[-0.59 -3.36 -0.23  3.99  1.63  4.65  3.15]: 4.65

[[-0.78 -5.77 -1.94 -0.31 -0.43 -0.83]
 [ 0.54  0.77 -4.84 -0.72  0.36  0.58]
 [ 0.25  1.73 -5.22 -1.10 -1.09  0.80]]: -1.09

[ 2.65  1.81 -3.28  3.58  4.37  0.29]: 4.37

[ 0.12 -0.86  4.88 -1.24 -1.47 -0.45]: -1.47

[ 0.72  2.82 -4.29 -0.14  0.05  0.35  0.26]: 0.35

[ 5.01 -3.27  4.42  1.73]: 4.42

[-5.96  0.59 -1.72 -0.24 -2.60 -1.70]: -2.60

[[ 0.49 -1.01 -0.16  0.21  1.92 -4.74]
 [-0.94  1.94 -0.52 -2.70 -1.69  0.29]]: -1.69

[[-1.62  0.65  1.70 -3.32  5.07]
 [-4.49 -3.53 -3.65  1.74 -3.08]]: 1.74

[[ 0.10 -1.13  0.43 -1.71  2.70  0.47]
 [-0.93  2.91  1.87 -0.69 -0.52  4.63]]: -0.52
---
[[ 4.12  2.73  4.21 -4.99  0.68  1.93 -4.56]
 [ 1.03  3.31  2.66 -5.34 -3.61  3.89 -4.50]]: 1.03

[[-0.19 -0.07  5.65  0.03 -0.02 -0.09 -0.29]
 [-0.03  0.54  0.01 -0.13  0.05  0.13 -0.14]]: -0.03

[[ 0.83 -2.79 -0.80 -3.44]
 [-1.76 -4.28 -0.77 -3.86]]: -1.76

[[-4.85 -0.22  0.03  0.29  0.14  0.10]
 [ 0.45 -0.22 -0.60  0.33 -0.21 -0.24]]: 0.45

[[ 2.80  3.86  0.85  5.92]
 [ 0.11  2.42 -2.56  2.60]]: 0.11

[[ 2.98  0.46  4.09  1.24  2.92 -2.54]
 [-1.09  4.46 -2.00 -0.28  1.06  3.74]]: -1.09
---
4.63,-4.17,2.19,-0.76,-2.46,2.56,2.03
0.21,1.19,-0.10,1.42,-0.74,-0.79,-0.99
ans = 2.19

1.24,3.05,0.92,-0.33,2.91
0.43,2.07,-4.52,-0.21,3.32
ans = 0.92

1.03,-2.69,0.90,1.84,-3.68
1.54,-3.26,1.35,2.67,-4.58
ans = 0.90

3.43,5.23,3.13,-2.51,-5.26
2.78,3.56,3.58,0.04,-2.50
ans = 3.13

3.84,2.52,3.46,4.68,3.73
-2.57,-2.86,-0.56,1.38,-3.85
ans = 3.46

2.11,3.38,4.23,0.97,-0.69
0.34,1.99,0.47,2.76,-2.72
ans = 4.23

-0.03,4.13,-1.62,2.98,2.40
0.38,5.43,-0.78,1.76,1.04
ans = -1.62
---
[[ 1.91  1.72 -1.83  1.91  2.04  0.56  1.98]
 [ 1.55  0.92  4.32  0.18  0.75  2.08 -3.24]
 [ 1.34 -0.38  2.16 -0.85  0.36 -0.28 -0.52]] Out: 0.92

[[ 2.60 -1.01 -0.19 -0.55 -1.59]
 [-5.59 -0.41 -1.62  0.90 -1.03]] Out: -0.41

[[ 0.23  0.19  0.12 -0.06 -0.14  2.11]
 [ 0.02 -0.15  0.03  2.33 -0.81  4.64]] Out: -0.15

[[ 0.11  0.00  0.00  4.49 -0.11]
 [-0.06  0.16  0.10 -0.06 -0.01]
 [-0.19  0.47  0.20  0.08  0.08]] Out: 0.16

[[ 2.00  4.35 -1.73  2.07 -3.86 -3.03 -1.32]
 [ 0.33  0.46 -0.04  0.28  0.30 -0.04  0.45]
 [-1.94 -0.33 -3.38 -4.55  5.06 -2.69 -3.25]] Out: 0.46

[[-2.81 -0.45 -1.41  1.02]
 [ 0.75 -1.74  5.98  2.19]
 [-0.90  0.32 -0.54 -0.66]] Out: -1.74

[[ 1.00 -1.56  2.69  4.85 -1.23 -5.04  2.26]
 [ 4.91 -1.58  2.84  1.20  3.69  1.44 -3.44]
 [-0.42  0.03  0.39 -0.74 -1.31 -0.91 -0.56]] Out: -1.58

[[-2.16 -5.41  3.27  1.95  4.85]
 [-0.18 -4.37  3.21  1.76  4.86]
 [-0.63 -4.22  3.57  1.93  5.04]] Out: -4.37

[[ 1.31  0.67 -4.67 -3.45 -0.76  2.99]
 [ 0.02 -0.21 -5.69 -3.55 -3.34  1.48]
 [ 2.23 -1.16 -5.46 -5.68 -0.40  1.89]] Out: -0.21

[[-1.62 -1.85  1.51  1.88  5.31]
 [ 0.14  1.12 -1.77 -1.33 -3.04]] Out: 1.12
---
0.98,4.32,2.66,0.95,-5.52 → 0.95

-0.70,3.29,-3.38,-1.67,-0.80,-3.40,-3.74
3.86,-4.33,0.54,3.71,4.76,1.06,0.94
4.84,-2.42,-3.43,4.00,4.80,-2.75,-3.51
→ -2.75

-4.77,2.13,1.38,-3.00,-3.84 → -3.00

0.49,3.10,4.07,-0.69
-0.29,-5.08,-0.02,-3.10
1.82,0.76,3.10,1.10
→ 3.10

0.92,-1.91,4.62,3.28,-0.31,-0.69,0.89 → -0.69

-1.62,1.24,0.01,-1.83,-5.59 → -1.83

1.07,-3.16,0.53,-1.80,-1.26,5.71 → -1.26

-0.84,-5.01,4.98,1.04,0.70,-3.10
-4.09,0.00,-2.53,-3.88,-0.29,-0.26
2.65,3.34,-0.61,3.26,0.01,1.51
→ 0.01

0.49,0.16,-5.50,-0.65 → -5.50
